Here is a tiny trained network, its code and every weight. The questions are about switching its units off for an input and a class, where a switched-off unit gives its printed mean instead of its output.

import numpy as np


def w(rows, s, z=0):
    codes = np.array(rows[::2]) - 128.0
    scale = np.full(codes.shape[1], s)
    scale[-1] = z or s
    return codes * scale


def norm(h):
    return h / np.sqrt((h * h).mean(-1, keepdims=True) + 1e-5)


def f(y):
    return np.maximum(y, 0)


def log_softmax(a):
    a = a - a.max(-1, keepdims=True)
    return a - np.log(np.exp(a).sum(-1, keepdims=True))


def net(x, mask):
    res = np.array(x, float).reshape(1, 5) / 4 @ E
    u = 0
    for l in range(2):
        y = f(norm(res) @ A[l][:, :-1].T + A[l][:, -1])
        res = res + np.where(mask[u : u + 10], y, B[l][:, -1]) @ B[l][:, :-1]
        u += 10
    return log_softmax(norm(res)[-1] @ U[:, :-1].T + U[:, -1])


A, B = {}, {}
E = w([
[135,152,186,2,117,145,29],'x0',
[39,72,189,92,8,90,144],'x1',
[88,173,165,219,163,192,119],'x2',
[136,47,140,9,165,220,138],'x3',
[209,197,32,116,116,154,167],'x4',
],0.0022)
A[0] = w([
[113,72,176,78,121,128,112,114],'L0N0',
[103,39,146,137,206,122,141,82],'L0N1',
[61,121,184,188,92,131,152,95],'L0N2',
[138,135,80,254,148,114,157,81],'L0N3',
[62,104,171,141,161,156,111,128],'L0N4',
[54,114,159,132,73,22,165,170],'L0N5',
[207,150,71,102,157,181,161,239],'L0N6',
[98,69,157,115,107,149,145,33],'L0N7',
[140,136,98,158,118,118,76,70],'L0N8',
[136,155,122,197,125,67,172,252],'L0N9',
],0.0053,0.0016)
B[0] = w([
[118,171,156,103,152,72,243,209],'L0N0',
[181,229,89,138,58,156,90,182],'L0N1',
[119,23,41,138,130,90,143,196],'L0N2',
[32,95,154,136,180,40,224,226],'L0N3',
[130,142,100,163,103,177,201,191],'L0N4',
[72,43,57,162,174,2,216,232],'L0N5',
[98,77,103,182,64,104,87,253],'L0N6',
[146,223,210,163,170,89,88,172],'L0N7',
[137,208,141,82,123,157,117,151],'L0N8',
[97,79,163,18,200,115,128,231],'L0N9',
],0.0036,0.004)
A[1] = w([
[72,48,170,162,58,36,156,5],'L1N0',
[61,180,252,103,201,122,132,90],'L1N1',
[108,194,143,182,143,78,40,68],'L1N2',
[138,55,206,36,162,176,93,107],'L1N3',
[187,139,104,93,115,45,120,148],'L1N4',
[87,116,96,137,3,139,156,218],'L1N5',
[207,163,83,53,118,66,90,110],'L1N6',
[97,52,159,45,121,75,115,167],'L1N7',
[104,182,101,196,162,51,201,200],'L1N8',
[112,69,15,163,137,183,127,187],'L1N9',
],0.0042,0.0019)
B[1] = w([
[104,107,107,151,225,114,133,215],'L1N0',
[235,189,82,69,8,230,155,184],'L1N1',
[178,191,117,22,78,176,251,148],'L1N2',
[40,185,68,143,133,43,214,170],'L1N3',
[123,76,156,216,184,172,99,183],'L1N4',
[160,135,207,129,197,141,19,193],'L1N5',
[112,43,219,223,186,143,107,175],'L1N6',
[79,112,56,254,171,76,150,222],'L1N7',
[34,135,99,57,126,42,193,253],'L1N8',
[141,102,233,123,109,115,55,193],'L1N9',
],0.0037,0.005)
U = w([
[229,88,148,173,115,195,2,56],'0',
[59,82,99,163,176,39,172,231],'1',
[165,240,97,55,42,181,168,7],'2',
],0.0073,0.0018)

Each question gives the input, the list of numbers given to net, and the class t.
The units are the neurons (one row each of A and B). Each row of codes is followed by its name. A weight is (code - 128) times the scale printed after its matrix; where a second scale follows, it is the last column's (A, B and U).
mask holds one flag per neuron, layer by layer. A switched-off neuron (its flag False) gives its mean, the last column of its row in B, instead of its output. The means were averaged over made-up inputs and are rounded, as every weight is.
A unit's drop is (log p(t) with every unit on - log p(t) with that unit switched off) / (log p(t) with every unit on - log p(t) with every unit switched off).
The circuit of an input: a set's keep is (log p(t) with only the set's units on - log p(t) with every unit switched off) / (log p(t) with every unit on - log p(t) with every unit switched off). Starting from the 12 units with the biggest drops (on a tie, the unit counted first), units are removed one at a time, each time the one whose removal leaves the highest keep (on an exact tie, the one counted first), for as long as the keep stays at least 0.8.
circuit, biggest first: the units of the circuit, biggest drop first
top k neurons: the k neurons with the biggest drops, biggest first
k most important neurons of layer l: the k neurons of layer l with the biggest drops, biggest first
drop of u: that unit's drop, to one decimal
input [4,-1,-1,-4,7], class 0: top 2 neurons => [L0N5; L0N3]
input [-3,5,8,7,2], class 2: top 3 neurons => [L0N5; L1N7; L0N6]
input [-4,-4,-2,7,-5], class 0: circuit, biggest first => [L0N3; L0N1; L0N5; L1N8]
input [3,-3,5,2,0], class 0: top neuron => [L0N9]
input [2,-1,1,0,-2], class 2: 3 most important neurons of layer 0 => [L0N5; L0N6; L0N2]
input [8,-4,-1,-3,1], class 0: top 2 neurons => [L1N6; L1N8]
input [-1,-2,-1,4,-3], class 2: 3 most important neurons of layer 0 => [L0N5; L0N0; L0N2]
input [-6,-6,-6,7,-8], class 0: top 3 neurons => [L0N3; L0N1; L0N5]
input [3,1,1,6,7], class 0: top 2 neurons => [L0N9; L0N6]
input [-3,-3,-8,3,4], class 0: drop of L0N3 => 0.2
input [4,-5,-2,-4,-5], class 2: drop of L1N2 => 0.2
input [2,-2,2,1,7], class 0: drop of L1N2 => 0.0
